Here is a tiny trained network, its code and every weight. The questions are about switching its units off for an input and a class, where a switched-off unit gives its printed mean instead of its output.

import numpy as np


def w(rows, s, z=0):
    codes = np.array(rows[::2]) - 128.0
    scale = np.full(codes.shape[1], s)
    scale[-1] = z or s
    return codes * scale


def f(y):
    return np.maximum(y, 0)


def log_softmax(a):
    a = a - a.max(-1, keepdims=True)
    return a - np.log(np.exp(a).sum(-1, keepdims=True))


def net(x, mask):
    res = np.array(x, float).reshape(1, 4) / 4 @ E
    y = f(res @ A[0][:, :-1].T + A[0][:, -1])
    res = res + np.where(mask, y, B[0][:, -1]) @ B[0][:, :-1]
    return log_softmax(res[-1] @ U[:, :-1].T + U[:, -1])


A, B = {}, {}
E = w([
[93,248,59],'x0',
[243,158,114],'x1',
[125,34,2],'x2',
[128,128,128],'x3',
],0.0064)
A[0] = w([
[134,162,124,92],'N1',
[143,109,207,189],'N2',
[161,147,125,194],'N3',
[103,47,106,190],'N4',
[112,145,44,38],'N5',
[120,86,111,163],'N6',
[197,116,93,167],'N7',
[218,156,111,186],'N8',
[109,115,117,116],'N9',
[48,162,181,204],'N10',
[175,60,116,84],'N11',
[85,159,80,184],'N12',
[110,223,140,98],'N13',
[109,85,112,183],'N14',
[113,198,148,136],'N15',
[19,189,151,168],'N16',
[117,153,23,87],'N17',
[192,99,141,166],'N18',
[160,150,146,129],'N19',
[149,191,131,112],'N20',
[112,148,24,75],'N21',
[141,175,122,74],'N22',
[24,52,178,174],'N23',
[133,116,116,114],'N24',
[144,108,213,191],'N25',
[201,18,99,73],'N26',
[128,180,130,105],'N27',
[5,90,145,254],'N28',
[136,130,116,112],'N29',
[151,105,251,215],'N30',
[111,169,153,138],'N31',
[79,119,136,206],'N32',
[171,161,161,122],'N33',
[181,137,118,166],'N34',
[215,165,115,140],'N35',
[141,79,123,132],'N36',
],0.013,0.0027)
B[0] = w([
[138,114,108,150],'N1',
[104,110,195,197],'N2',
[120,99,104,164],'N3',
[191,123,88,219],'N4',
[109,115,210,188],'N5',
[155,127,103,177],'N6',
[69,125,110,185],'N7',
[88,41,92,197],'N8',
[148,122,128,148],'N9',
[139,227,129,224],'N10',
[93,157,68,185],'N11',
[131,181,169,205],'N12',
[154,130,49,206],'N13',
[168,124,109,185],'N14',
[145,129,64,193],'N15',
[148,247,114,241],'N16',
[118,91,218,213],'N17',
[75,131,112,181],'N18',
[146,90,126,158],'N19',
[138,82,85,177],'N20',
[109,88,214,211],'N21',
[141,104,102,158],'N22',
[241,110,135,235],'N23',
[129,136,123,142],'N24',
[104,105,198,202],'N25',
[75,168,31,224],'N26',
[144,110,90,167],'N27',
[254,132,175,254],'N28',
[123,127,139,136],'N29',
[101,110,233,233],'N30',
[132,158,102,175],'N31',
[167,167,138,184],'N32',
[143,69,134,173],'N33',
[96,88,115,168],'N34',
[119,30,106,189],'N35',
[131,139,83,170],'N36',
],0.033,0.0075)
U = w([
[184,130,254,126],'0',
[241,69,56,152],'1',
[30,80,217,207],'2',
[60,157,43,1],'3',
[152,232,87,111],'4',
],0.0075,0.0027)

Each question gives the input, the list of numbers given to net, and the class t.
The units are the neurons (one row each of A and B). Each row of codes is followed by its name. A weight is (code - 128) times the scale printed after its matrix; where a second scale follows, it is the last column's (A, B and U).
mask holds one flag per neuron, in row order. A switched-off neuron (its flag False) gives its mean, the last column of its row in B, instead of its output. The means were averaged over made-up inputs and are rounded, as every weight is.
A unit's drop is (log p(t) with every unit on - log p(t) with that unit switched off) / (log p(t) with every unit on - log p(t) with every unit switched off).
The circuit of an input: a set's keep is (log p(t) with only the set's units on - log p(t) with every unit switched off) / (log p(t) with every unit on - log p(t) with every unit switched off). Starting from the 12 units with the biggest drops (on a tie, the unit counted first), units are removed one at a time, each time the one whose removal leaves the highest keep (on an exact tie, the one counted first), for as long as the keep stays at least 0.8.
circuit, biggest first: the units of the circuit, biggest drop first
most important unit: the unit with the biggest drop
k most important neurons: the k neurons with the biggest drops, biggest first
drop of u: that unit's drop, to one decimal
input [1,-5,0,7], class 4: 2 most important neurons	(N30 N17)
input [1,-6,-8,-2], class 4: most important unit	N16
input [0,2,4,4], class 3: circuit, biggest first	(N28 N23)
input [1,-6,-8,-5], class 4: 3 most important neurons	(N16 N10 N13)
input [5,0,-7,4], class 4: 4 most important neurons	(N16 N10 N23 N28)
input [5,-1,1,-2], class 0: 3 most important neurons	(N26 N17 N21)
input [1,7,-6,7], class 1: 2 most important neurons	(N13 N15)
input [7,-5,0,-1], class 4: 2 most important neurons	(N16 N30)
input [7,1,2,1], class 2: 2 most important neurons	(N28 N23)
input [0,1,5,-6], class 3: drop of N28	0.3
input [3,-8,2,-5], class 0: drop of N28	0.1
input [1,5,6,-8], class 2: drop of N17	0.2
